9	17	-24	-17	-8	60	47	46
41	-41	-44	-10	-4	30	48	11
6	19	-22	-34	-8	52	55	38
16	4	-30	-2	-9	60	40	47
10	8	-25	-59	-17	27	59	18
17	-8	-31	-60	-18	23	56	14
6	19	-22	-50	-11	39	59	28
41	-41	-45	1	-8	40	40	26
41	-40	-40	-23	-4	24	58	10
35	-30	-42	5	-10	51	36	38
25	-13	-37	5	-10	59	36	47
->
47	36	59	-10	5	-37	-13	25
38	36	51	-10	5	-42	-30	35
10	58	24	-4	-23	-40	-40	41
26	40	40	-8	1	-45	-41	41
28	59	39	-11	-50	-22	19	6
14	56	23	-18	-60	-31	-8	17
18	59	27	-17	-59	-25	8	10
47	40	60	-9	-2	-30	4	16
38	55	52	-8	-34	-22	19	6
11	48	30	-4	-10	-44	-41	41
46	47	60	-8	-17	-24	17	9

58	30	-51	-46	45	-49	34	27	80	-71
-16	-1	61	-15	3	1	-33	-11	-31	12
->
12	-31	-11	-33	1	3	-15	61	-1	-16
-71	80	27	34	-49	45	-46	-51	30	58

-8	-18	19
0	-57	-4
17	-59	-6
32	20	59
32	20	-30
-7	-3	7
-36	7	15
-1	-17	61
36	-43	-8
->
-8	-43	36
61	-17	-1
15	7	-36
7	-3	-7
-30	20	32
59	20	32
-6	-59	17
-4	-57	0
19	-18	-8

4	-3	5	17	6	-70	-15	-21
18	-3	-18	21	-1	31	16	-11
0	-3	2	-19	-22	-9	41	39
-31	14	27	-6	-14	-29	40	-26
3	-3	-5	-31	11	-40	2	-9
-41	40	17	16	14	-1	-36	-11
-73	38	-29	-14	-2	-1	-38	-7
-22	5	9	-27	13	19	14	27
6	58	16	22	43	23	64	29
-38	5	43	-38	6	-18	-28	12
->
12	-28	-18	6	-38	43	5	-38
29	64	23	43	22	16	58	6
27	14	19	13	-27	9	5	-22
-7	-38	-1	-2	-14	-29	38	-73
-11	-36	-1	14	16	17	40	-41
-9	2	-40	11	-31	-5	-3	3
-26	40	-29	-14	-6	27	14	-31
39	41	-9	-22	-19	2	-3	0
-11	16	31	-1	21	-18	-3	18
-21	-15	-70	6	17	5	-3	4

-23	57	-29	7	46	12	38	1	15
-14	57	-5	-7	-15	51	-41	-18	14
21	57	37	-25	36	-38	-8	12	1
38	57	32	-4	-34	-26	-31	8	-8
-3	57	-46	32	0	32	25	1	24
20	57	-34	34	16	0	38	16	27
->
27	16	38	0	16	34	-34	57	20
24	1	25	32	0	32	-46	57	-3
-8	8	-31	-26	-34	-4	32	57	38
1	12	-8	-38	36	-25	37	57	21
14	-18	-41	51	-15	-7	-5	57	-14
15	1	38	12	46	7	-29	57	-23

37	-13	8	-7	-1	-13	-27	-36	-9	-28
72	9	-17	-3	3	-3	-9	-39	30	20
77	16	3	-4	-31	12	10	24	4	20
->
20	4	24	10	12	-31	-4	3	16	77
20	30	-39	-9	-3	3	-3	-17	9	72
-28	-9	-36	-27	-13	-1	-7	8	-13	37

-42	-28	-34	58
19	-11	15	-34
->
-34	15	-11	19
58	-34	-28	-42

49	-33	48	-34	47	43
57	-49	55	-49	53	47
30	-9	29	-9	28	26
-28	20	-28	20	-26	-23
-33	20	-32	20	-31	-28
-1	-1	-1	-1	-1	-1
61	-40	60	-41	58	52
18	-3	18	-3	18	17
-54	41	-53	42	-51	-46
->
-46	-51	42	-53	41	-54
17	18	-3	18	-3	18
52	58	-41	60	-40	61
-1	-1	-1	-1	-1	-1
-28	-31	20	-32	20	-33
-23	-26	20	-28	20	-28
26	28	-9	29	-9	30
47	53	-49	55	-49	57
43	47	-34	48	-33	49

-4	-11	31	-11	-4	16	-13	-12	-39	-17
-2	-6	27	-10	0	7	-9	-11	-36	-11
0	0	5	-2	1	-1	-2	-2	-6	-1
-1	-3	-17	6	-10	12	0	7	22	-1
-1	-5	15	-6	-2	7	-6	-5	-19	-9
3	2	-3	0	4	-6	2	2	4	4
1	0	5	-2	3	-2	-1	-2	-7	1
9	28	5	0	35	-58	14	-3	-10	27
2	6	3	-1	8	-14	2	-2	-5	7
->
7	-5	-2	2	-14	8	-1	3	6	2
27	-10	-3	14	-58	35	0	5	28	9
1	-7	-2	-1	-2	3	-2	5	0	1
4	4	2	2	-6	4	0	-3	2	3
-9	-19	-5	-6	7	-2	-6	15	-5	-1
-1	22	7	0	12	-10	6	-17	-3	-1
-1	-6	-2	-2	-1	1	-2	5	0	0
-11	-36	-11	-9	7	0	-10	27	-6	-2
-17	-39	-12	-13	16	-4	-11	31	-11	-4
---
-25	-30	-24	13	-30	-27
-31	-35	-29	-4	-35	-32
5	4	5	2	4	5
63	71	60	-30	72	66
22	24	22	8	24	23
-57	-64	-54	19	-65	-60
->
-57	-64	-54	19	-65	-60
-31	-35	-29	-4	-35	-32
-25	-30	-24	13	-30	-27
5	4	5	2	4	5
22	24	22	8	24	23
63	71	60	-30	72	66

46	-29	66	-37	-55	-44	-57	46	-62	0
-16	-15	14	17	10	-2	5	-21	27	18
3	-21	6	-24	19	-35	-19	-28	5	0
-18	-17	21	17	0	7	12	-12	18	19
-10	-2	-10	-17	14	-10	2	-6	-20	-4
-1	-29	2	4	-7	0	-1	3	-29	1
->
-10	-2	-10	-17	14	-10	2	-6	-20	-4
-1	-29	2	4	-7	0	-1	3	-29	1
3	-21	6	-24	19	-35	-19	-28	5	0
-16	-15	14	17	10	-2	5	-21	27	18
-18	-17	21	17	0	7	12	-12	18	19
46	-29	66	-37	-55	-44	-57	46	-62	0

-8	17	77	9	7	61
-38	-16	38	-11	-38	17
-13	-7	19	-16	-6	37
23	2	33	11	-10	-7
27	-8	-12	-10	-37	6
9	-5	-30	11	1	-31
->
9	-5	-30	11	1	-31
27	-8	-12	-10	-37	6
-13	-7	19	-16	-6	37
23	2	33	11	-10	-7
-38	-16	38	-11	-38	17
-8	17	77	9	7	61

-38	-7	-30	59	-17
3	-19	-2	-37	-8
-1	-13	24	23	-4
23	2	13	-44	4
-1	-16	-12	70	-8
2	12	-45	-19	13
-12	39	14	-48	7
33	4	20	34	9
->
2	12	-45	-19	13
-38	-7	-30	59	-17
-1	-16	-12	70	-8
3	-19	-2	-37	-8
23	2	13	-44	4
-12	39	14	-48	7
33	4	20	34	9
-1	-13	24	23	-4

10	-6	37	28	-33	-3	-47	-14	1	8	6	22	3
15	42	12	-8	4	0	-51	-47	-12	44	-5	20	-6
17	25	17	-7	-14	23	-51	36	-10	35	-13	12	-61
->
15	42	12	-8	4	0	-51	-47	-12	44	-5	20	-6
17	25	17	-7	-14	23	-51	36	-10	35	-13	12	-61
10	-6	37	28	-33	-3	-47	-14	1	8	6	22	3

7	29	-29	-3	0	37
-36	-14	55	-3	9	28
-31	25	-25	1	-9	-14
38	6	-35	51	-11	-5
0	51	-7	5	0	12
-28	-62	10	2	2	17
-21	9	-38	38	-14	-36
39	5	-19	15	-4	-24
-8	-30	-26	-20	-1	8
-16	-42	-16	-32	-2	-1
-57	55	-80	0	-12	34
->
-57	55	-80	0	-12	34
-21	9	-38	38	-14	-36
38	6	-35	51	-11	-5
7	29	-29	-3	0	37
-8	-30	-26	-20	-1	8
-31	25	-25	1	-9	-14
39	5	-19	15	-4	-24
-16	-42	-16	-32	-2	-1
0	51	-7	5	0	12
-28	-62	10	2	2	17
-36	-14	55	-3	9	28
---
29	76	-54
-19	55	31
30	-1	8
29	77	-55
29	76	-54
->
29	76
-19	55
30	-1

15	-53	4	2	20
-6	64	2	30	24
-68	42	-3	-35	-41
-20	14	3	32	17
->
15	-53
-6	64
-68	42

-22	-60
-18	2
-2	34
-41	-58
->
-22	-60
-18	2
-2	34

22	-63	42	27
-11	-41	0	3
13	-2	-2	8
-8	15	-33	26
-6	65	11	-10
->
22	-63
-11	-41
13	-2

-31	-22	-18	-15	-26
26	-60	7	16	-10
-22	-31	-56	-6	-15
-13	-1	43	-23	-29
-26	-31	-50	-8	-18
->
-31	-22
26	-60
-22	-31

11	34	43	-28	-5
-29	-58	10	52	-44
-4	-15	-55	14	26
7	38	-3	-26	31
32	-41	-12	-8	-30
->
11	34
-29	-58
-4	-15

-69	24	-59
-55	14	-73
66	10	-25
69	16	-19
27	-36	21
->
-69	24
-55	14
66	10

-6	-19	33
-5	-70	-15
2	12	4
->
-6	-19
-5	-70
2	12

-10	25	-10	0	-36
-4	1	26	-5	-22
-10	-3	14	30	22
-23	24	-24	-31	-3
-1	13	0	-63	2
->
-10	25
-4	1
-10	-3
---
66	-66	49
23	-43	65
51	-68	21
->
66	-66
23	-43
51	-68

-9	20	22	-7	-8
2	2	-25	10	9
10	18	-13	2	-7
-8	-6	-58	4	10
->
-9	20
2	2
10	18

63	41
8	-27
4	7
38	-5
->
63	41
8	-27
4	7

-5	56	-3	58
24	-1	-70	22
-24	-19	-46	-68
->
-5	56
24	-1
-24	-19

31	54	-15	2	44
31	27	36	3	22
-26	6	-67	13	17
->
31	54
31	27
-26	6

-24	23	23	60	31
-32	17	17	60	36
-26	15	15	59	30
-41	29	29	49	30
->
-24	23
-32	17
-26	15

56	10	-5	-54	22
60	-36	32	54	2
-39	4	61	-16	36
->
56	10
60	-36
-39	4

-6	-21	-8	-7
11	16	-9	49
37	-34	-4	78
->
-6	-21
11	16
37	-34

7	-2	-11
-38	16	1
-64	22	5
13	6	6
9	2	-11
->
7	-2
-38	16
-64	22
